Here is a tiny trained network, its code and every weight. The questions are about switching its units off for an input and a target symbol, where a switched-off unit gives its printed mean instead of its output.

import numpy as np


def w(rows, s, z=0):
    codes = np.array(rows[::2]) - 128.0
    scale = np.full(codes.shape[1], s)
    scale[-1] = z or s
    return codes * scale


def norm(h):
    return h / np.sqrt((h * h).mean(-1, keepdims=True) + 1e-5)


def f(y):
    return np.maximum(y, 0)


def softmax(a):
    e = np.exp(a - a.max(-1, keepdims=True))
    return e / e.sum(-1, keepdims=True)


def log_softmax(a):
    a = a - a.max(-1, keepdims=True)
    return a - np.log(np.exp(a).sum(-1, keepdims=True))


def net(x, mask):
    ids = ['αβγδηθμξπτφ'.index(c) for c in x.split()]
    T = len(ids)
    res = E[ids] + P[:T]
    q, k, v = (norm(res) @ M[0].T for M in (Q, K, V))
    z = softmax(np.where(np.tri(T) > 0, q @ k.T / 3**0.5, -1e9)) @ v
    res = res + np.where(mask[0], z, O[0][:, -1]) @ O[0][:, :-1]
    y = f(norm(res) @ A[0][:, :-1].T + A[0][:, -1])
    res = res + np.where(mask[1:17], y, B[0][:, -1]) @ B[0][:, :-1]
    return log_softmax(norm(res)[-1] @ U[:, :-1].T + U[:, -1])


Q, K, V, O, A, B = {}, {}, {}, {}, {}, {}
E = w([
[126,155,163,116,174],'α',
[250,102,96,124,77],'β',
[143,174,125,160,104],'γ',
[168,94,193,128,114],'δ',
[144,166,114,117,226],'η',
[110,124,153,116,153],'θ',
[147,127,167,140,63],'μ',
[195,152,149,71,165],'ξ',
[119,149,141,137,134],'π',
[119,125,139,112,159],'τ',
[104,130,141,155,96],'φ',
],0.023)
P = w([
[137,117,85,97,119],'0',
[107,216,224,81,6],'1',
[123,66,120,104,121],'2',
[171,182,60,164,212],'3',
[108,216,208,87,16],'4',
[130,74,120,107,122],'5',
[180,185,58,169,213],'6',
],0.015)
Q[0] = w([
[101,178,97,105,100],'head 0',
[99,27,132,176,162],'head 0',
[55,165,133,10,80],'head 0',
],0.014)
K[0] = w([
[124,98,89,85,110],'head 0',
[104,50,232,229,211],'head 0',
[31,152,6,50,98],'head 0',
],0.011)
V[0] = w([
[110,133,254,191,135],'head 0',
[171,16,149,194,127],'head 0',
[223,115,135,88,112],'head 0',
],0.0072)
O[0] = w([
[93,151,247,56,88,14],'head 0',
[195,126,181,249,194,3],'head 0',
[200,170,95,87,104,208],'head 0',
],0.012,0.0025)
A[0] = w([
[105,94,126,170,201,89],'neuron 0',
[238,99,115,118,52,87],'neuron 1',
[103,233,209,202,152,89],'neuron 2',
[149,3,155,65,97,100],'neuron 3',
[217,73,97,139,180,80],'neuron 4',
[107,31,181,221,111,61],'neuron 5',
[47,192,148,126,134,159],'neuron 6',
[118,229,99,164,42,85],'neuron 7',
[179,17,141,98,62,8],'neuron 8',
[122,46,106,84,73,150],'neuron 9',
[98,82,201,116,37,130],'neuron 10',
[50,167,93,178,187,69],'neuron 11',
[59,39,168,106,108,128],'neuron 12',
[105,133,183,42,123,163],'neuron 13',
[76,125,206,90,138,115],'neuron 14',
[144,35,24,87,141,211],'neuron 15',
],0.012,0.011)
B[0] = w([
[156,179,138,173,129,148],'neuron 0',
[45,163,137,135,181,198],'neuron 1',
[91,153,135,164,132,212],'neuron 2',
[87,144,86,84,83,161],'neuron 3',
[74,81,107,148,83,158],'neuron 4',
[151,108,65,83,92,180],'neuron 5',
[154,96,175,151,105,211],'neuron 6',
[128,111,115,91,197,227],'neuron 7',
[249,171,116,175,91,143],'neuron 8',
[121,160,176,153,162,204],'neuron 9',
[164,97,77,132,152,221],'neuron 10',
[83,120,87,61,80,146],'neuron 11',
[85,117,141,136,187,173],'neuron 12',
[149,137,72,156,113,206],'neuron 13',
[128,138,206,114,128,172],'neuron 14',
[145,135,170,128,115,255],'neuron 15',
],0.014,0.0078)
U = w([
[41,102,175,123,68,232],'α',
[49,208,128,151,234,37],'β',
[182,149,8,210,106,98],'γ',
[120,134,244,73,113,112],'δ',
[245,70,136,108,84,129],'η',
[245,106,113,78,213,73],'θ',
[214,196,189,164,33,37],'μ',
[140,56,57,111,143,254],'ξ',
[50,145,71,50,50,161],'π',
[115,76,122,61,221,131],'τ',
[156,122,193,218,163,182],'φ',
],0.014,0.0065)

Each question gives the input, a string of symbols that net reads in full, and the target symbol t.
The units are the heads (3 rows each of Q, K, V and O) and the neurons (one row each of A and B). Each row of codes is followed by its name. A weight is (code - 128) times the scale printed after its matrix; where a second scale follows, it is the last column's (O, A, B and U).
mask holds one flag per unit, heads first, then neurons. A switched-off unit (its flag False) gives its mean, the last column of its rows in O or B, instead of its output. The means were averaged over made-up inputs and are rounded, as every weight is.
A unit's drop is (log p(t) with every unit on - log p(t) with that unit switched off) / (log p(t) with every unit on - log p(t) with every unit switched off).
The circuit of an input: a set's keep is (log p(t) with only the set's units on - log p(t) with every unit switched off) / (log p(t) with every unit on - log p(t) with every unit switched off). Starting from the 12 units with the biggest drops (on a tie, the unit counted first), units are removed one at a time, each time the one whose removal leaves the highest keep (on an exact tie, the one counted first), for as long as the keep stays at least 0.8.
circuit, biggest first: the units of the circuit, biggest drop first
unit that matters most: the unit with the biggest drop
k most important neurons: the k neurons with the biggest drops, biggest first
input π μ τ, target α: circuit, biggest first	(neuron 4; neuron 3; neuron 15; head 0)
input η π γ φ β ξ, target π: unit that matters most	neuron 3
input β φ φ π τ α, target δ: circuit, biggest first	(neuron 14; head 0)
input γ β α γ π η, target θ: circuit, biggest first	(neuron 1; neuron 15)
input μ π μ δ φ δ α, target φ: circuit, biggest first	(head 0; neuron 7)
input θ π π μ φ, target θ: circuit, biggest first	(neuron 10; neuron 7; neuron 1)
input θ π μ π π, target θ: 3 most important neurons	(neuron 7; neuron 6; neuron 1)
input β π μ π γ β τ, target γ: 3 most important neurons	(neuron 4; neuron 1; neuron 7)
input π φ φ φ, target α: 2 most important neurons	(neuron 11; neuron 6)
input β θ η, target θ: circuit, biggest first	(neuron 15; neuron 1)
input φ φ π μ μ, target φ: 2 most important neurons	(neuron 10; neuron 7)
input π φ π π η φ π, target π: circuit, biggest first	(neuron 11; head 0)
input φ π μ μ τ δ θ, target φ: 2 most important neurons	(neuron 1; neuron 7)
input π θ β θ, target γ: 3 most important neurons	(neuron 1; neuron 7; neuron 9)
input μ β β π, target γ: 3 most important neurons	(neuron 1; neuron 4; neuron 9)
input π ξ φ π, target θ: circuit, biggest first	(head 0; neuron 1; neuron 2)
input φ δ μ τ φ, target φ: 2 most important neurons	(neuron 6; neuron 10)
input τ π π π δ φ φ, target φ: 2 most important neurons	(neuron 6; neuron 1)
input π δ τ, target α: 2 most important neurons	(neuron 4; neuron 3)
input π π π π ξ μ δ, target φ: circuit, biggest first	(head 0; neuron 4)
input φ μ μ η δ, target φ: circuit, biggest first	(head 0; neuron 10; neuron 12; neuron 1)
input μ μ φ μ η, target μ: circuit, biggest first	(neuron 1; neuron 6)
input β π π π φ, target β: 2 most important neurons	(neuron 7; neuron 1)
